Each row has a name. Each question is about the rows just above it. Places in a row count from 0.

[140 174 113 173 173 173 133 219 132  99 105 134 161 143 173] = Kiz
[140 174 113 123 174 173 133 133 132 174 105 174 161 143 103] = ner
[156 118 201 134 146 100 141 133 155 164 141 169 142 126 155] = Muf
The value that Kiz holds more than once: -> [173]
Changed Kiz: [140 174 113 173 173 173 133 219 133  99 105 134 161 143 173]. Place and old value: -> 8, [132]
Whose row is [140 174 113 173 173 173 133 219 132  99 105 134 161 143 173]? -> Kiz
One entry of Kiz was changed: [140 174 113 173 173 173 133 219 132  99 105 135 161 143 173]. Where, and from what? -> 11, [134]
Which row holds [156 118 201 134 146 100 141 133 155 164 141 169 142 126 155]? -> Muf

[124 148 143 127 106 108 107 132 126 140] = zokit
[130 135 133 122 133 136 135 132 113 122] = doki
[128 134 141 128 129 134 134 128 114 134] = Kig
[131 126 160 113 131 131 119 144  87 128] = Nenev
[124 148 143 127 125 108 107 132 126 140] = Fem
[130 135 133 122 133 136 135 132 113 125] = ren
[131 123 156 112 135 145 142 134  96 138] = Tep
[128 118 160 119 120 134 135 143 110 137] = gapuf
Which value appears more than once in Nenev? -> [131]
One entry of Tep was changed: [131 124 156 112 135 145 142 134  96 138]. Where, and from what? -> 1, [123]
[130 135 133 122 133 136 135 132 113 125] is in which row? -> ren
Whose row is [124 148 143 127 125 108 107 132 126 140]? -> Fem
Whose row is [128 134 141 128 129 134 134 128 114 134]? -> Kig
Which row holds [131 126 160 113 131 131 119 144  87 128]? -> Nenev

[178  73 123 120 226  84  62 231] = Bozaf
[ 81  92 145 100 129 132  54 129] = luvor
[190  81  53 110 186  71 104 213] = Gumo
Repeated in luvor: -> [129]
Changed Bozaf: [178  72 123 120 226  84  62 231]. Place and old value: -> 1, [73]
Where does [189  81  53 110 186  71 104 213] differ from Gumo, and what was there? -> 0, [190]
Changed luvor: [ 80  92 145 100 129 132  54 129]. Place and old value: -> 0, [81]

[ 33 171 179 119] : Lom
[119 133 114 119] : tavav
[ 45 161 179 119] : kuzu
[ 33 156 179 119] : Mika
Where does [ 44 161 179 119] differ from kuzu, and what was there? -> 0, [45]
Which value appears more than once in tavav? -> [119]
One entry of tavav was changed: [119 133 114 120]. Where, and from what? -> 3, [119]
Changed tavav: [119 133 113 119]. Place and old value: -> 2, [114]

[222 135 196  68  84  72 196  47  81 156 122 108]  nesi
[140 168  96  60 177  39 232 140 115 117 177 199]  dakeb
[135 106 188  55 194 106 106 114 102 150 212 228]  Bosif
[140 168  96  60 178  96 232  80  96 188 177 232]  Rumev
Changed dakeb: [140 169  96  60 177  39 232 140 115 117 177 199]. Place and old value: -> 1, [168]
Repeated in Bosif: -> [106]
Where does [222 135 196  68  84  72 196  47  81 156 121 108] differ from nesi, and what was there? -> 10, [122]
Repeated in nesi: -> [196]
Where do [140 168  96  60 178  96 232  80  96 188 177 232] appear? -> Rumev
One entry of nesi was changed: [221 135 196  68  84  72 196  47  81 156 122 108]. Where, and from what? -> 0, [222]
[222 135 196  68  84  72 196  47  81 156 122 108] is in which row? -> nesi

[171 221  56  83 142 130] = zas
[ 87 245 167 245 245 161] = Tur
[159  30 209 151 158 148] = tisep
[100 103  93 122  78 102] = Fumeb
[ 99 164   5  97  99 100] = diba
Where does [ 88 245 167 245 245 161] differ from Tur, and what was there? -> 0, [87]
Repeated in Tur: -> [245]
One entry of zas was changed: [171 221  56  82 142 130]. Where, and from what? -> 3, [83]
Changed Fumeb: [ 99 103  93 122  78 102]. Place and old value: -> 0, [100]
Changed zas: [171 221  56  83 143 130]. Place and old value: -> 4, [142]
Where does [ 87 245 167 246 245 161] differ from Tur, and what was there? -> 3, [245]
The value that diba holds more than once: -> [99]

[132 132 135 135 148 132 148  79] = bini
[ 31 104  66  52 131  66  23 197] = pifu
[ 99 117 108  99 124  89  83 178] = kigut
Which value appears more than once in kigut? -> [99]
Changed bini: [132 132 135 135 149 132 148  79]. Place and old value: -> 4, [148]
One entry of bini was changed: [132 132 135 135 148 132 147  79]. Where, and from what? -> 6, [148]
Changed pifu: [ 31 103  66  52 131  66  23 197]. Place and old value: -> 1, [104]
The value that pifu holds more than once: -> [66]

[ 78 112 106 186 199  26 166  26] = miz
[ 78 168 106 186 142  88 168 168] = siler
[106 112 106 186 142  88 106  80] = davem
[ 86 120  60 120  68 129 185  30] = sotu
The value that sotu holds more than once: -> [120]
The value that siler holds more than once: -> [168]
The value that miz holds more than once: -> [26]
One entry of davem was changed: [106 112 106 185 142  88 106  80]. Where, and from what? -> 3, [186]
Changed miz: [ 78 112 106 186 199  26 166  25]. Place and old value: -> 7, [26]
Where does [ 78 112 106 187 199  26 166  26] differ from miz, and what was there? -> 3, [186]
Repeated in davem: -> [106]

[ 51 223 194 121 235  41 234 129 159  98 201 236 113 189  49 219 200] : guvo
[ 38 167 103  63  55 198  40 184 188 104  87  66  84 112 147 167  87] : sadu
[ 31  32  33 102 128  29 209  62 166  57  34  88 130 158 100 147 124] : guge
[ 44  93  65  90  62  91  63 114 210 121 216 130 150  62  34  37  24] : Sogu
Where does [ 51 223 195 121 235  41 234 129 159  98 201 236 113 189  49 219 200] differ from guvo, and what was there? -> 2, [194]
Repeated in Sogu: -> [62]
Where does [ 31  32  33 102 128  29 209  62 166  57  34  88 131 158 100 147 124] differ from guge, and what was there? -> 12, [130]
One entry of sadu was changed: [ 39 167 103  63  55 198  40 184 188 104  87  66  84 112 147 167  87]. Where, and from what? -> 0, [38]
Changed Sogu: [ 44  93  65  90  62  91  63 114 210 121 216 131 150  62  34  37  24]. Place and old value: -> 11, [130]
One entry of guvo was changed: [ 51 223 194 121 235  41 234 129 159  98 201 235 113 189  49 219 200]. Where, and from what? -> 11, [236]
Where do [ 44  93  65  90  62  91  63 114 210 121 216 130 150  62  34  37  24] appear? -> Sogu

[174 164 175 150 204 171 122  55 141 122 141 146 159 225 129 160]  duvab
[157 142 112  58 142 191 166 102 172 123 123 113 112 204 118 137]  karil
[119 155 128  67  86 128  89  78 143 165  76  61 145 220 170 157]  Toba
[181 199 151 199 121 139 130 103 167 103 121 137 199 196 105 199]  Nuti
[157 142 112  58 142 191 166 102 172 123 123 113 112 204 118 137] is in which row? -> karil
One entry of Nuti was changed: [181 199 151 199 121 139 130 103 167 103 121 138 199 196 105 199]. Where, and from what? -> 11, [137]
Changed Toba: [120 155 128  67  86 128  89  78 143 165  76  61 145 220 170 157]. Place and old value: -> 0, [119]
The value that Toba holds more than once: -> [128]
One entry of Toba was changed: [119 155 128  67  86 128  89  78 143 165  76  61 145 219 170 157]. Where, and from what? -> 13, [220]

[154 198 118  56 171 168 128 124 126 111 127 149 174 113  86 166 124 116
  99 112 115  96 130  86  93  99 173 129] = domim
[136 131 166 119  92 157 141 122 102 131  92 114 150  98 117 123 118  44
 133 156 110 128 151  92  92 117 155 117] = Pebak
[154 111 118  56 171 168 128 124 126 111 127 149 174 113 146 166 124 116
 122 112 115 139 130  86  93 105 173 129] = mumi
[113 179 119  65 173 161 143 129 132 121 113 149 174 124  64 144 103 111
 116  96 126 113 145 102 104 102 193 113] = dit
[131 143 164 120 106 164 139 127 101 123 140 100 165  92 142 138 128  25
 135 143 104 138 145  94 146 108 152 162] = sok
Whose row is [131 143 164 120 106 164 139 127 101 123 140 100 165  92 142 138 128  25
 135 143 104 138 145  94 146 108 152 162]? -> sok
Where do [154 198 118  56 171 168 128 124 126 111 127 149 174 113  86 166 124 116
  99 112 115  96 130  86  93  99 173 129] appear? -> domim
Whose row is [154 111 118  56 171 168 128 124 126 111 127 149 174 113 146 166 124 116
 122 112 115 139 130  86  93 105 173 129]? -> mumi

[217  32 107  61 218  71  98 103  90  21 217 191  79 206 212 223] = fugo
[ 66 170 157  88 223  27 183 165 203  43  21 219  68  79  54  91] = rosip
[ 36 195 205  73 217  73 140 237 236  97 133  97 226 226 230  64] = dala
[111  30  68  50 172  74  68 105 150 169  93  78 156 183 160 196] = mogik
[228 139 204  96  47 177 198  31  24 200 151 150 214  15  57 116] = Tusog
[144  49 185 110 139  74 241  92  51 154 169  44 210  61  89 138] = fuv
[ 46  61 208 134 122  37  70 147 123 143 199 171  41 123 123 100] = Ruda
Which value appears more than once in fugo? -> [217]
Which value appears more than once in Ruda? -> [123]
Where does [111  30  68  50 172  74  68 105 150 169  93  78 157 183 160 196] differ from mogik, and what was there? -> 12, [156]
One entry of Tusog was changed: [228 139 204  96  47 177 198  31  24 200 151 150 214  15  57 117]. Where, and from what? -> 15, [116]
The row with [ 66 170 157  88 223  27 183 165 203  43  21 219  68  79  54  91] is -> rosip
Which row holds [ 46  61 208 134 122  37  70 147 123 143 199 171  41 123 123 100]? -> Ruda

[220  59 190  23 183 223  62  52]  bofib
[187  41 223  93 215 184  64  35]  Liror
[145 181 125 125 112 163  60 135]  pip
Changed bofib: [219  59 190  23 183 223  62  52]. Place and old value: -> 0, [220]
One entry of Liror was changed: [187  41 222  93 215 184  64  35]. Where, and from what? -> 2, [223]

[100 127 138 100  90 118  84 114 161 188 145 130 144 115 130 143 186 123
 167  67 138 129  76 126  83 182 134  76 173 154  54 171 127 149 117 184
  77 127 173 124 151 100 144 160  93 108 173  97 112 105  82  80  44 112
  92  49 147 178 132  44  67 160  79] -> kisip
[117 117 152 130 103  99 163 140 193 113 212  69 103 181  99 139  92 107
 150 146 132  90 160 110 160 187 147 166  57 212 152 127  90 133 121 154
 118 101 107 195 120 110 132 121  82  55  95 114  89  91  97 144  93 169
  92 206 108 117  87 172 155 124 148] -> Nul
[178 124 169  89 135 159  89  91 156 166 100  59 169 118 123 173 124 106
  83  93 122 128 164 109 142 174  98 146  77 198 172 180  85 198 145 149
 103 196 171 182  93  58 140 128 106 102 125 122  82 110 107  34  98 149
 144 160  89 147  95 141 130  96 100] -> Lerir
[117  80 152 130 103  99 164 140 193 113 212  69 103 181  99 139  92  89
 150 146 132  90 160 110 160 187 147 166  57 212 152 127  90 133 121 152
 118 101 107 195 120 110 132 121  82  55  95 114  89  91  99 144  93 169
  92 206 108 117  87 172 155 124 148] -> kal
[132  98 195 133  77 155 127  99 145 124 147  87  88 156 143 181 120 103
 116 101 167  76 164 101 155 169 140 160  92 227 116 156 107 137  68 144
  65 165 144 160 111  74 172 131  90  72 149 107  62  44 133  99  88 164
 102 182  81 146 104 178 121 129 113] -> Gis
[100 134 138 100 166 118  84 114 161 188 145 130 144 115 130 143 186 123
 167  67 138 129  76 126  83 182 134  76 173 154  54 171  95 149 117 184
  77 188 173 124 151 100 144 160  93 108 173  97 112 105  82  80  44 112
  92  49 147 178 132 116  67 160  79] -> vofav
Whose row is [132  98 195 133  77 155 127  99 145 124 147  87  88 156 143 181 120 103
 116 101 167  76 164 101 155 169 140 160  92 227 116 156 107 137  68 144
  65 165 144 160 111  74 172 131  90  72 149 107  62  44 133  99  88 164
 102 182  81 146 104 178 121 129 113]? -> Gis
Where do [117 117 152 130 103  99 163 140 193 113 212  69 103 181  99 139  92 107
 150 146 132  90 160 110 160 187 147 166  57 212 152 127  90 133 121 154
 118 101 107 195 120 110 132 121  82  55  95 114  89  91  97 144  93 169
  92 206 108 117  87 172 155 124 148] appear? -> Nul

[120 180 107  34  95 183 238  62  92 130 106 118 183] -> vavag
[193  69 166 114  84 216 148 236 105  41 107 129 123] -> Noke
[104  56 178 166 217  81 100  75 188 140  66 134 181] -> nat
[120 180 107  34  95 183 238  62 108 130 106 118 183] -> godad
[200 114  78 194  54  56  70 150 215 113 148 115 178] -> Lemub
[179 102  80 188 229 189  70 161  38 132  80 138 125] -> Zuru
[170 220 179 189  69 153  62  93  93 168  62 109 102] -> lidef
[186  33 131 157  61 178  76  50 125 222 137 126 115] -> tedil
Which value appears more than once in Zuru? -> [80]
Repeated in godad: -> [183]
Where does [193  69 166 114  84 216 148 236 105  41 106 129 123] differ from Noke, and what was there? -> 10, [107]
Changed Lemub: [200 113  78 194  54  56  70 150 215 113 148 115 178]. Place and old value: -> 1, [114]
One entry of lidef was changed: [171 220 179 189  69 153  62  93  93 168  62 109 102]. Where, and from what? -> 0, [170]

[ 72 112 172  15  88 136 148 117 123 170 141 152  77 202 174 134 197]  Fop
[164 138 154 154 140 108  83 118 123  84  64 129 123  39 161  11  72]  gogo
[164 138 154 154 140 108  83 118 125  97  51  72  95  35 141  51  39]  lak
[167 153 153 178 124 118  25 149 123  77 109 181 170  68 147  35 108]  torep
Where does [164 137 154 154 140 108  83 118 123  84  64 129 123  39 161  11  72] differ from gogo, and what was there? -> 1, [138]
Changed Fop: [ 72 112 172  14  88 136 148 117 123 170 141 152  77 202 174 134 197]. Place and old value: -> 3, [15]
One entry of torep was changed: [167 152 153 178 124 118  25 149 123  77 109 181 170  68 147  35 108]. Where, and from what? -> 1, [153]
Where does [167 153 153 178 124 118  25 149 123  77 108 181 170  68 147  35 108] differ from torep, and what was there? -> 10, [109]

[110  44 150 116] = Dinu
[165 165  86 165] = lakat
[185  99  77 191] = pupu
[ 68  38 190  76] = fimo
[ 55 207 188 173] = geriv
[220  93  49 227] = Tamod
[ 55 207 188  42] = lisi
[ 55 207 188  94] = ziru
[53 44 53 59] = Zeka
One entry of pupu was changed: [186  99  77 191]. Where, and from what? -> 0, [185]
Repeated in lakat: -> [165]
One entry of lakat was changed: [165 165  86 164]. Where, and from what? -> 3, [165]
One entry of lisi was changed: [ 55 206 188  42]. Where, and from what? -> 1, [207]
The value that Zeka holds more than once: -> [53]

